[2.95 6.33 6.52 4.46] value 6.52
[-2.60  3.82  0.76 -5.36  1.40 -4.90  4.27] value -4.90
[-1.70  5.80 -1.14 -3.99] value -1.14
[ 0.18  4.79 -2.08  2.13  5.22 -2.32] value 5.22
[-4.95 -7.16 -4.46  3.95 -4.11] value 3.95
[-0.58  0.28 -5.22 -0.60] value -5.22
---
[[-114.708   25.522   16.542 -182.118 -178.832  147.398   59.211]
 [-171.466   42.462  167.059  185.611   99.287  148.885   48.502]] Answer: 42.462

[[-0.7  0.6 -1.1 -1.5]
 [-1.7 -0.2 -0.7  0.0]
 [-0.9 -1.7 -1.1  1.2]] Answer: -0.2

[[ -9.571  -6.763  12.469 -15.470 -11.997  10.765]
 [ -4.404  -7.805  -2.109  -1.055   8.324  19.072]
 [  4.260  17.821  11.984   2.471  -7.891  -1.421]] Answer: -7.805

[[ 118.1  153.3 -111.4  132.3  102.2]
 [-101.7   13.4  -59.2  137.1  -80.7]] Answer: 13.4

[[ 0.16 -0.02  0.12  0.18  0.09  0.14]
 [-0.16 -0.12 -0.10 -0.21 -0.10 -0.16]
 [-0.06 -0.05 -0.06 -0.04 -0.04 -0.04]] Answer: -0.12

[[-206.46 -156.52   92.13  204.09  143.48]
 [ -84.61  198.12   49.98  -21.41  -14.82]
 [  79.37 -100.15 -200.95 -123.17 -171.96]] Answer: 198.12

[[-17.11   6.20   3.31   6.85 -10.81]
 [ -4.66 -10.44  -4.57  12.23 -15.57]] Answer: -10.44

[[-15.0   3.6  19.8  20.1]
 [ -0.9   5.7  10.1 -20.3]
 [ -7.6  -5.9  11.6  13.6]] Answer: 5.7

[[-0.011 -0.068  1.507  0.080  1.561  0.511 -0.396]
 [ 1.362  1.624  1.369 -0.144  1.753  0.736  0.821]
 [ 0.314  0.239  0.414 -1.584  0.872  0.343  0.118]] Answer: 1.624
---
[[165 142 172 160  51 211]
 [ 36  90  42  82 160 110]
 [ 67 186 149  87 128 155]] result: 90

[[7 2 2 2 3 4]
 [2 3 2 3 2 3]] result: 3

[[4360 5379 9267 3966 4178]
 [3211 7566 9267 4667 3383]] result: 7566

[[  81 -743 -345  -87]
 [-637 -312 -339  551]
 [-578  -79   66  375]] result: -312

[[39 44 58 74 60 59]
 [75 50 63 20 40 45]] result: 50

[[27 33 53  1 63]
 [78  9 13 78 22]
 [53 78 48 64 52]] result: 9

[[349 248 996 635]
 [669 940 611 829]
 [193 494 689 641]] result: 940

[[ 969  335  728 -253 -919]
 [-529  947  219  335  511]] result: 947

[[-697 -282  284  568]
 [ 306  646  211  468]] result: 646
---
[[ 0.11 -0.10  0.20  0.18 -0.10 -0.11 -0.08 -0.19 -0.11 -0.15 -0.10]
 [ 0.95 -4.29 -0.46 -1.11  4.50 -4.38 -1.68  4.02 -5.30  0.29  5.36]
 [ 0.03  0.13 -0.11 -0.10  0.08  0.05  0.08  0.16  0.14 -0.16  0.08]
 [ 0.69  0.27 -4.84 -0.46 -0.16  0.05 -0.24  1.02  0.67  1.12 -0.06]
 [-5.08  0.12  0.38 -3.16 -0.24  2.38  0.12  0.45  0.07 -0.92  0.41]
 [-0.71 -0.01  1.57  0.33 -0.23 -0.17 -0.13  0.11  0.18  5.47 -0.31]] out 0.11

[[ 0.75  0.36 -2.88 -4.94  1.28  0.91  1.06  0.42 -3.42  0.72]
 [ 1.49 -1.05 -1.97 -5.87 -0.46 -0.01  2.66  0.04 -3.87  0.81]
 [ 1.43 -2.44  2.77 -0.84 -3.10 -1.76  2.74 -0.76  0.01  0.26]
 [-0.13  1.78 -3.67 -3.32  3.00  1.79 -0.61  0.79 -2.59  0.42]
 [-1.52  3.16 -3.51  1.08  4.36  2.41 -3.09  1.03  0.07 -0.32]] out 0.75

[[-1.74 -0.91 -1.71  2.70 -2.45  3.73  0.43  2.37  1.09 -1.11 -1.99 -0.55
  -1.46  0.83 -1.74 -0.96]
 [ 5.20  2.70 -0.39 -2.40  1.36  0.74  0.64  1.05 -0.68 -1.51 -0.73  1.16
  -0.10 -1.94  1.00  1.59]
 [ 0.71  4.20  1.77 -2.23  0.94  1.61 -1.56 -0.46  0.19 -0.31  0.14  4.11
   0.95 -3.51 -3.00  1.53]
 [-1.84 -1.19 -0.79  2.67 -1.59  4.70 -1.25  1.90 -1.14 -0.50 -0.01  1.25
  -3.48 -3.43  0.18 -2.54]
 [ 1.79 -2.21 -1.88  0.79 -0.13  3.85 -2.65  1.86 -0.56 -0.57  0.97 -1.10
   2.64  1.12 -0.99 -1.89]
 [-0.15 -0.83 -1.00  0.92  0.38  1.20  1.43  0.15  0.10  1.51  2.04 -1.38
   3.59  1.85  0.69 -0.86]] out -1.74

[[ 2.13  5.59  0.16 -3.12 -3.34  1.03 -0.42  1.08 -5.88]
 [-0.05 -2.81 -3.04  3.82  1.53  3.46 -2.81  1.52  2.94]
 [ 2.95  6.99 -0.09 -3.52 -4.32 -2.30  1.86 -0.53 -2.09]
 [-0.46  2.72  2.31 -2.99 -1.38  0.17  0.29  1.91 -4.19]
 [ 1.11 -3.54 -1.43  4.08  5.77  1.72 -4.97  1.01  4.85]
 [-4.10 -6.99  2.38 -0.70 -5.22  0.56 -5.14  0.78 -7.27]
 [-4.35 -5.20  3.57 -4.17 -6.95 -1.63 -5.28  1.80 -1.63]
 [ 0.96 -3.99 -3.61  4.84  1.58  4.10 -3.43  3.01  3.60]
 [ 2.72 -2.72 -3.40  4.20  5.14  3.49 -2.44 -0.31  6.45]
 [ 3.05 -2.11 -3.23  4.28  5.21  3.37 -2.13  0.12  6.23]
 [ 1.74 -3.39 -1.53  4.53  5.72  0.49 -5.33  1.15  5.36]] out 2.13

[[-0.37  3.66 -2.48 -0.07  0.06 -3.12  0.24 -0.51  0.02 -0.16  1.78  2.75
   1.34 -1.08  1.64]
 [-2.03 -2.27 -1.54  1.10  3.89 -0.59 -1.51  2.33 -0.91 -0.25 -2.99  1.63
  -0.27 -1.48 -1.71]
 [-0.52  0.73 -3.54 -0.80 -1.72 -2.09 -1.13 -1.01  0.68 -1.70  3.58 -0.06
  -0.84 -3.64  1.23]
 [ 2.28  4.14 -2.38 -2.31 -3.00 -0.75  0.64 -0.80  2.63 -1.18  3.22  0.84
   0.17 -0.81 -0.35]
 [ 1.43  2.11  4.05  0.19 -1.76  1.11  2.39 -1.64 -0.43  1.94  0.17 -0.53
   1.55  4.06  1.66]
 [ 1.07 -1.95  3.61  0.08 -0.16  3.05  0.83  0.20 -0.09  0.93 -2.04 -2.04
  -0.31  2.81 -1.20]
 [-1.36 -2.88  3.20  1.83  2.55  1.36  0.24  0.67 -2.15  1.62 -3.49 -0.55
   0.41  2.20 -0.01]
 [-0.72 -4.67  1.49  0.31 -1.11  2.10 -1.06 -0.78 -0.66 -0.57  0.58 -4.04
  -2.19 -0.99  0.47]
 [ 2.57  5.18  3.11 -0.51 -1.53  0.44  3.11 -1.02  0.49  2.05 -0.20  1.62
   2.77  4.89  0.71]
 [ 0.02 -1.30  1.06  0.47  2.70  1.52  0.02  2.20 -0.08  0.46 -3.81  0.95
   0.16  1.47 -2.78]
 [-1.11 -4.83  2.60  1.13  0.59  2.26 -0.66  0.03 -1.28  0.42 -1.65 -3.07
  -1.37  0.47 -0.07]] out -0.37

[[-1.17 -0.83  5.55 -1.82 -2.48  5.38]
 [ 3.48 -0.67 -1.48  3.21  4.46 -1.72]
 [ 1.73  0.94 -5.06  2.60  4.26 -4.24]
 [-4.25  1.62 -1.28 -3.21 -4.02 -0.49]
 [-0.91  1.02 -4.86 -0.24 -1.31 -5.28]
 [-2.31 -0.08  3.67 -2.45 -3.02  3.90]
 [-2.95  0.01  3.17 -3.07 -4.41  3.04]
 [ 3.50 -0.41 -1.84  3.35  4.96 -1.75]
 [-3.74  0.97  1.09 -3.18 -3.93  1.70]
 [ 1.34 -1.02  3.89  0.77  1.88  4.15]
 [-3.35  0.63  1.98 -2.89 -3.45  2.61]
 [ 3.62 -0.81 -0.75  3.19  4.55 -0.83]] out -1.17
---
[[-1.29 -4.75  1.49 -3.12]
 [-0.70  0.03  1.86  6.37]] -> -4.75

[[-5.64 -0.19  6.47 -2.17  4.28  2.81 -0.81]
 [-4.51  1.71  6.47 -3.31  4.23  2.16 -4.27]
 [-6.39 -2.32 -0.03  2.11  3.45  2.31 -6.18]] -> 1.71

[[ 1.27  5.57  6.97  4.18]
 [ 5.24  5.52  4.02  0.55]
 [-6.86 -2.24  1.01  4.22]] -> 5.52

[[-4.55  1.19 -1.36  0.19 -0.78]
 [-1.13  6.94  4.25  0.10  3.50]
 [ 1.75  0.51 -1.21 -2.52 -2.80]] -> 6.94

[[ 1.66 -3.36 -3.42  1.41  1.45]
 [ 1.04 -1.94 -1.46  0.37  0.45]
 [-3.41  2.51 -3.55  6.00  3.90]] -> -1.94

[[-2.13 -2.08  6.96 -2.15  0.45  2.44]
 [ 0.46 -0.39 -2.55  3.91 -1.90  1.30]] -> -2.08

[[ 7.29  3.63 -0.50 -4.70 -0.55]
 [-2.54  0.59  2.11 -3.28 -0.61]
 [-0.87  2.94  2.61 -5.71 -1.46]] -> 0.59

[[-0.61  2.43  4.30  1.33  5.80]
 [-1.88 -1.23 -0.59  1.32 -4.82]] -> 2.43

[[-5.99 -3.71  1.76  2.48 -0.82 -3.27  4.81]
 [-5.75  0.37 -4.75 -1.05 -1.01  6.41  0.54]
 [ 5.35  3.75  4.24  3.50  4.82  4.33 -6.16]] -> 0.37

[[ 1.82  0.32 -1.76 -0.23]
 [-1.42  1.55  7.15  2.50]
 [ 1.87  0.22 -2.04 -0.36]] -> 1.55
